Below is a small trained network, with its code and all its weights. Each question gives an input and a class and asks what happens when units are switched off, that is, made to give their printed mean instead of their output.

import numpy as np


def w(rows, s, z=0):
    codes = np.array(rows[::2]) - 128.0
    scale = np.full(codes.shape[1], s)
    scale[-1] = z or s
    return codes * scale


def norm(h):
    return h / np.sqrt((h * h).mean(-1, keepdims=True) + 1e-5)


def f(y):
    return np.maximum(y, 0)


def log_softmax(a):
    a = a - a.max(-1, keepdims=True)
    return a - np.log(np.exp(a).sum(-1, keepdims=True))


def net(x, mask):
    res = np.array(x, float).reshape(1, 8) / 4 @ E
    u = 0
    for l in range(4):
        y = f(norm(res) @ A[l][:, :-1].T + A[l][:, -1])
        res = res + np.where(mask[u : u + 10], y, B[l][:, -1]) @ B[l][:, :-1]
        u += 10
    return log_softmax(norm(res)[-1] @ U[:, :-1].T + U[:, -1])


A, B = {}, {}
E = w([
[141,113,143,122,122,116,117,112],'x0',
[127,101,136,122,124,123,119,140],'x1',
[133,100,134,120,132,99,129,146],'x2',
[180,40,108,151,243,205,164,100],'x3',
[102,103,147,126,119,151,136,148],'x4',
[178,189,217,154,193,131,54,217],'x5',
[2,140,153,147,208,77,87,74],'x6',
[126,124,127,120,134,115,139,142],'x7',
],0.008)
A[0] = w([
[187,87,144,145,255,182,153,112,5],'L0N0',
[146,20,26,147,217,180,186,64,136],'L0N1',
[9,119,137,151,210,86,74,84,199],'L0N2',
[89,115,103,169,115,116,116,88,43],'L0N3',
[86,114,110,133,186,148,159,98,62],'L0N4',
[114,184,106,126,107,98,188,122,122],'L0N5',
[81,105,91,127,46,81,161,79,169],'L0N6',
[131,178,170,146,119,126,60,189,144],'L0N7',
[158,156,190,156,161,139,79,176,188],'L0N8',
[175,158,110,109,128,111,120,105,197],'L0N9',
],0.0098,0.0025)
B[0] = w([
[134,71,51,139,169,226,74,172,209],'L0N0',
[143,178,200,155,76,64,201,48,254],'L0N1',
[92,186,92,7,190,59,73,58,250],'L0N2',
[88,65,131,120,127,66,137,160,163],'L0N3',
[177,86,153,115,96,119,51,82,166],'L0N4',
[135,83,127,134,95,122,74,140,172],'L0N5',
[88,123,57,140,149,248,68,197,238],'L0N6',
[123,117,165,153,84,76,182,87,209],'L0N7',
[112,204,168,213,153,113,127,192,208],'L0N8',
[82,78,168,107,111,128,158,192,166],'L0N9',
],0.011,0.0092)
A[1] = w([
[97,95,47,44,73,180,76,168,48],'L1N0',
[183,111,117,110,246,165,64,184,63],'L1N1',
[140,121,53,111,181,86,63,124,98],'L1N2',
[114,108,121,135,133,179,126,158,5],'L1N3',
[107,101,75,164,154,205,105,170,58],'L1N4',
[82,158,117,128,183,101,41,98,120],'L1N5',
[179,107,72,69,105,95,113,110,150],'L1N6',
[113,58,146,98,167,98,208,91,191],'L1N7',
[189,139,148,126,200,180,66,141,35],'L1N8',
[43,112,93,146,218,99,98,56,132],'L1N9',
],0.011,0.002)
B[1] = w([
[132,117,115,247,217,155,65,135,245],'L1N0',
[91,70,121,208,176,160,82,124,186],'L1N1',
[39,56,203,124,79,221,201,221,207],'L1N2',
[166,115,112,157,110,97,122,111,157],'L1N3',
[190,134,144,177,118,16,79,50,197],'L1N4',
[50,168,157,135,195,110,206,113,251],'L1N5',
[93,141,89,137,117,132,121,65,171],'L1N6',
[129,155,81,112,28,102,108,75,171],'L1N7',
[51,82,74,150,159,98,147,160,170],'L1N8',
[223,96,102,6,182,190,14,136,254],'L1N9',
],0.013,0.0086)
A[2] = w([
[117,156,157,5,164,132,136,148,51],'L2N0',
[129,178,151,102,100,174,154,218,47],'L2N1',
[120,81,74,149,190,182,115,174,151],'L2N2',
[124,91,140,202,94,122,155,169,9],'L2N3',
[142,102,106,192,70,166,199,119,56],'L2N4',
[99,147,129,106,131,138,201,97,130],'L2N5',
[123,91,97,122,135,168,183,81,12],'L2N6',
[147,128,93,72,96,129,192,85,125],'L2N7',
[66,147,117,110,167,134,109,164,72],'L2N8',
[155,133,143,185,175,128,148,153,35],'L2N9',
],0.015,0.0013)
B[2] = w([
[206,156,131,249,64,121,111,130,217],'L2N0',
[166,94,144,83,141,99,86,172,157],'L2N1',
[71,118,59,120,83,185,175,115,250],'L2N2',
[209,163,79,110,101,164,37,125,208],'L2N3',
[100,132,223,179,116,149,251,167,202],'L2N4',
[200,108,145,115,138,112,112,143,159],'L2N5',
[124,130,173,65,124,67,94,166,164],'L2N6',
[159,84,211,105,134,193,96,55,180],'L2N7',
[147,112,136,83,179,122,238,143,214],'L2N8',
[112,143,101,101,51,147,102,89,194],'L2N9',
],0.015,0.011)
A[3] = w([
[81,184,24,77,122,176,92,150,112],'L3N0',
[184,158,162,94,148,118,93,214,68],'L3N1',
[121,175,170,145,149,15,201,100,6],'L3N2',
[28,52,103,89,194,142,128,168,54],'L3N3',
[162,172,147,154,140,112,157,182,117],'L3N4',
[113,90,103,85,160,137,150,77,172],'L3N5',
[147,123,70,168,103,77,73,147,34],'L3N6',
[145,139,65,211,6,98,165,88,178],'L3N7',
[229,165,120,124,67,66,108,116,39],'L3N8',
[150,139,84,58,196,123,116,136,137],'L3N9',
],0.013,0.0021)
B[3] = w([
[129,84,181,154,233,123,219,147,253],'L3N0',
[108,147,84,77,91,47,166,178,193],'L3N1',
[167,180,100,244,161,54,190,92,189],'L3N2',
[47,142,135,59,161,206,255,152,241],'L3N3',
[122,124,91,92,167,96,100,53,181],'L3N4',
[98,167,83,107,203,177,70,153,198],'L3N5',
[188,128,147,126,30,166,140,125,204],'L3N6',
[193,90,77,201,123,106,56,204,254],'L3N7',
[19,115,125,38,150,150,107,148,213],'L3N8',
[86,73,136,198,17,129,159,141,190],'L3N9',
],0.015,0.009)
U = w([
[185,83,71,225,89,177,72,204,202],'0',
[57,113,103,121,224,201,180,149,250],'1',
[197,106,243,154,75,139,178,92,72],'2',
[133,129,163,19,143,151,23,32,27],'3',
[142,166,108,30,51,58,39,215,17],'4',
[128,214,128,144,174,9,166,123,99],'5',
],0.012,0.0017)

Each question gives the input, the list of numbers given to net, and the class t.
The units are the neurons (one row each of A and B). Each row of codes is followed by its name. A weight is (code - 128) times the scale printed after its matrix; where a second scale follows, it is the last column's (A, B and U).
mask holds one flag per neuron, layer by layer. A switched-off neuron (its flag False) gives its mean, the last column of its row in B, instead of its output. The means were averaged over made-up inputs and are rounded, as every weight is.
A unit's drop is (log p(t) with every unit on - log p(t) with that unit switched off) / (log p(t) with every unit on - log p(t) with every unit switched off).
The circuit of an input: a set's keep is (log p(t) with only the set's units on - log p(t) with every unit switched off) / (log p(t) with every unit on - log p(t) with every unit switched off). Starting from the 12 units with the biggest drops (on a tie, the unit counted first), units are removed one at a time, each time the one whose removal leaves the highest keep (on an exact tie, the one counted first), for as long as the keep stays at least 0.8.
circuit, biggest first: the units of the circuit, biggest drop first
unit that matters most: the unit with the biggest drop
top k neurons: the k neurons with the biggest drops, biggest first
k most important neurons of layer l: the k neurons of layer l with the biggest drops, biggest first
drop of u: that unit's drop, to one decimal
input [-1,8,3,3,5,-6,0,6], class 2: circuit, biggest first -> L0N1
input [-7,-5,1,1,-1,0,5,1], class 3: top 2 neurons -> L0N6, L1N9
input [7,-4,1,3,2,-6,-5,5], class 2: top 2 neurons -> L0N1, L2N4
input [-4,-7,7,3,5,3,-1,4], class 0: top 3 neurons -> L0N2, L0N0, L1N4
input [6,-5,5,5,5,-6,-1,-8], class 2: top 3 neurons -> L0N1, L0N2, L2N4
input [6,-4,-2,1,-3,0,-2,-2], class 2: 2 most important neurons of layer 1 -> L1N9, L1N0
input [4,8,-3,0,-2,7,-8,5], class 4: top 2 neurons -> L0N6, L0N7
input [-2,7,0,6,0,4,-1,3], class 0: 2 most important neurons of layer 0 -> L0N2, L0N0
input [7,0,2,6,-8,0,-7,7], class 2: top 3 neurons -> L0N1, L0N6, L2N4
input [3,2,-2,-7,0,1,-1,2], class 4: top 3 neurons -> L0N2, L0N7, L0N0
input [-7,6,0,3,-1,2,-4,3], class 0: top 2 neurons -> L0N0, L0N2
input [-2,-2,1,-3,7,-5,-2,4], class 0: top 2 neurons -> L0N2, L1N4
input [-6,4,-6,4,7,-7,0,-2], class 2: 2 most important neurons of layer 0 -> L0N1, L0N2
input [1,-4,-7,6,-8,-3,1,0], class 3: top 2 neurons -> L0N1, L0N0
input [-2,8,-8,0,3,-1,-1,7], class 0: unit that matters most -> L0N7
input [0,-2,-1,0,-2,2,4,-4], class 5: 2 most important neurons of layer 0 -> L0N6, L0N0
input [4,6,2,4,7,7,0,-3], class 0: drop of L1N5 -> 0.1
input [-7,7,-3,4,3,-4,8,2], class 3: drop of L0N1 -> 0.7
input [-2,7,8,-3,-5,5,8,6], class 5: drop of L2N0 -> 0.1
input [-8,0,-6,5,-5,-2,5,2], class 3: unit that matters most -> L0N1
